The rows lie along a hidden order. The number after each row says roughly how far along it the row is, from 0 to 20. A new part has a new order.
In the rows, 128 means zero.
[130 149  59 255 114 121 123 163 105 128 137 118 113 146 137 152 127 117
 161 132 129 127 147 158 114 132 115 136 168  26 135 134  72 107] -> 10
[118 104 212  96 100 122 128 117 122 117 126 128 127 120 133 116 131 113
 122 129 126 136 133 117 145 122 130 123 152 220 128 126 238 133] -> 19
[120 115 191 125 114 122 129 114 123 119 126 127 121 125 130 132 130 116
 128 132 126 133 134 113 135 125 123 125 145 159 129 122 208 125] -> 12
[115 101 166 211 106 124 124 137 112 123 142 122 140 125 137 120 134  96
 144 128 132 133 107 122 138 126 118 140 165 255 125 120 162 123] -> 20
[123 150  71 180  88 131 120 182 111 129 153 129 137 158 135 114 119 106
 149 127 130 124 115 146 116 128 110 136 139  77 136 135  69 153] -> 2
[114 105 196  67 126 126 136 107 142 123 118 135 123 124 128 126 133 126
 115 127 126 130 131 117 139 125 140 123 128 179 125 121 220 120] -> 12
[123 142 104 176 107 127 124 147 126 127 140 132 139 131 140 110 130 160
 153 130 131 120 123 152 114 135 130 168 149 116 123 124 100 108] -> 14
[126 100 156  91 130 127 134 128 133 123 132 135 136 124 131 112 134 154
 143 128 131 125 120 133 131 128 142 168 163 211 122 123 158 103] -> 19
[118 124 134 201  99 125 122 151 116 123 144 123 128 130 139 119 137 123
 161 131 130 126 117 132 124 129 117 158 178 215 127 122 123 114] -> 18
[118 117 159 179 110 123 131 132 118 124 127 123 118 138 121 148 132  84
 130 133 126 136 130 102 131 122 120  85 127 166 137 125 150 150] -> 4
[117 109 184  22 138 128 137 108 154 122 118 140 124 118 126 133 135 167
 119 129 127 126 130 124 140 130 138 145 124 174 120 121 185 107] -> 14
[120 130 156  94 121 125 137 118 137 127 117 132 107 134 123 141 137 127
 131 132 127 127 133 118 123 125 137 112 125  91 132 121 125 121] -> 3
[132 118 155 185 131 121 129 116 114 119 122 122 117 114 131 162 134 109
 146 137 126 134 134 111 125 126 124 125 138 172 127 119 178 102] -> 14
[135 149  99 182  86 127 120 139 103 125 134 125 127 144 136 124 129 100
 139 130 126 127 128 125 115 124 112  99 131  97 140 124 105 155] -> 0

[107 144 137 134 119 144 111 186 149 163 196 132  99 124 127 130  82 106
  88 217 201 110 123 133 137  86 102] -> 7
[119 143 137 144 131 127 110 164 136 116 161 130 113 128 155 134 102 129
 103 145 159 143 115 121 132  67 103] -> 17
[138 150 138 133 125 153  93 171 117 128 181 131 119 124 147 130 100 113
  94 169 170 122 128 131 131  92 103] -> 10
[128 145 140 130 127 140 124 169 137  88 178 127 113 133 157 128  97 112
 110 148 153 125 123 127 132  81 103] -> 9
[115 148 139 175 148 132 107 178  87  55 176 107 167 129 163 130 108 149
 139  60 188 115 132 136 119  77  77] -> 20
[143 145 139 115 117 145 103 171 135 127 153 122 145 127 150 118  98  97
  98 176 234 128 128 120 127  80 100] -> 7
[118 146 137 135 121 138 113 179 153 164 165 116 142 128 132 127  86 116
  93 193 184 122 120 130 139  78  90] -> 16
[129 135 143 131 123 133 109 194 162 192 124 115  97 131 126 125  93 103
 100 169 168 147 140 114 138  96 100] -> 2
[121 131 141 136 121 141  95 175 158 180 167 117 108 101 132 127  79 105
  83 202 192 150 131 129 142  91 103] -> 10
[116 103 137 135 125 132  91 175 116 117 155 142  83 105 145 131 119 136
 110 125 219 148 147 140 127  77 125] -> 9
[136 143 138 128 130 138 123 161 156 100 175 137 127 117 163 120 110 104
 103 150 192 127 126 122 141  76 110] -> 9
[132 177 138 119 130 140 102 180  97 100 167 125 111 146 152 132  65 135
  94 154 114 137 127 136 116  77 107] -> 9
[ 55 139 114 142 120 157 130 183 143   1 202 125 113 142 139 136 147 111
 105 168 190  68 124 128 137  73  85] -> 18
[126 163 140 133 126 154 102 175 139 123 163 129 105 127 146 129  89 119
  51 233 137 119 131 117 132  88 102] -> 12
[115 174 138 139 137 144 109 180 125 137 220 149 116 120 154 137  52 130
  91 174 157 117 106 164 138  83  95] -> 17
[115 102 140 160 117 128  92 173 145 199 121  31 120 121  79 125 143 106
  83 194 255 125 146 105 138 116  91] -> 16
[123 136 142 131 119 142 102 178 143 128 169 126 110 117 143 122  77  95
  90 177 185 131 135 128 135  82 102] -> 0
[128 154 136  82 114 155 140 166 133  70 179 173 124 117 175 130 106 105
  94 188 163  69 130 132 122  44 107] -> 5
[128 167 153 130 129 143 112 170 129 131 207 134 108 123 156 129  62  86
 105 148 117 166 129 137 134  80  92] -> 10
[113 145 136 134 128 147  97 172 108  94 177 143 103 117 145 134 133 143
  97 157 170 115 141 133 125  86 111] -> 16
[111 144 136 106 124 143 137 165 144 134 197 144 113 119 144 130  89 121
  96 175 185 117 116 144 134  76 100] -> 3
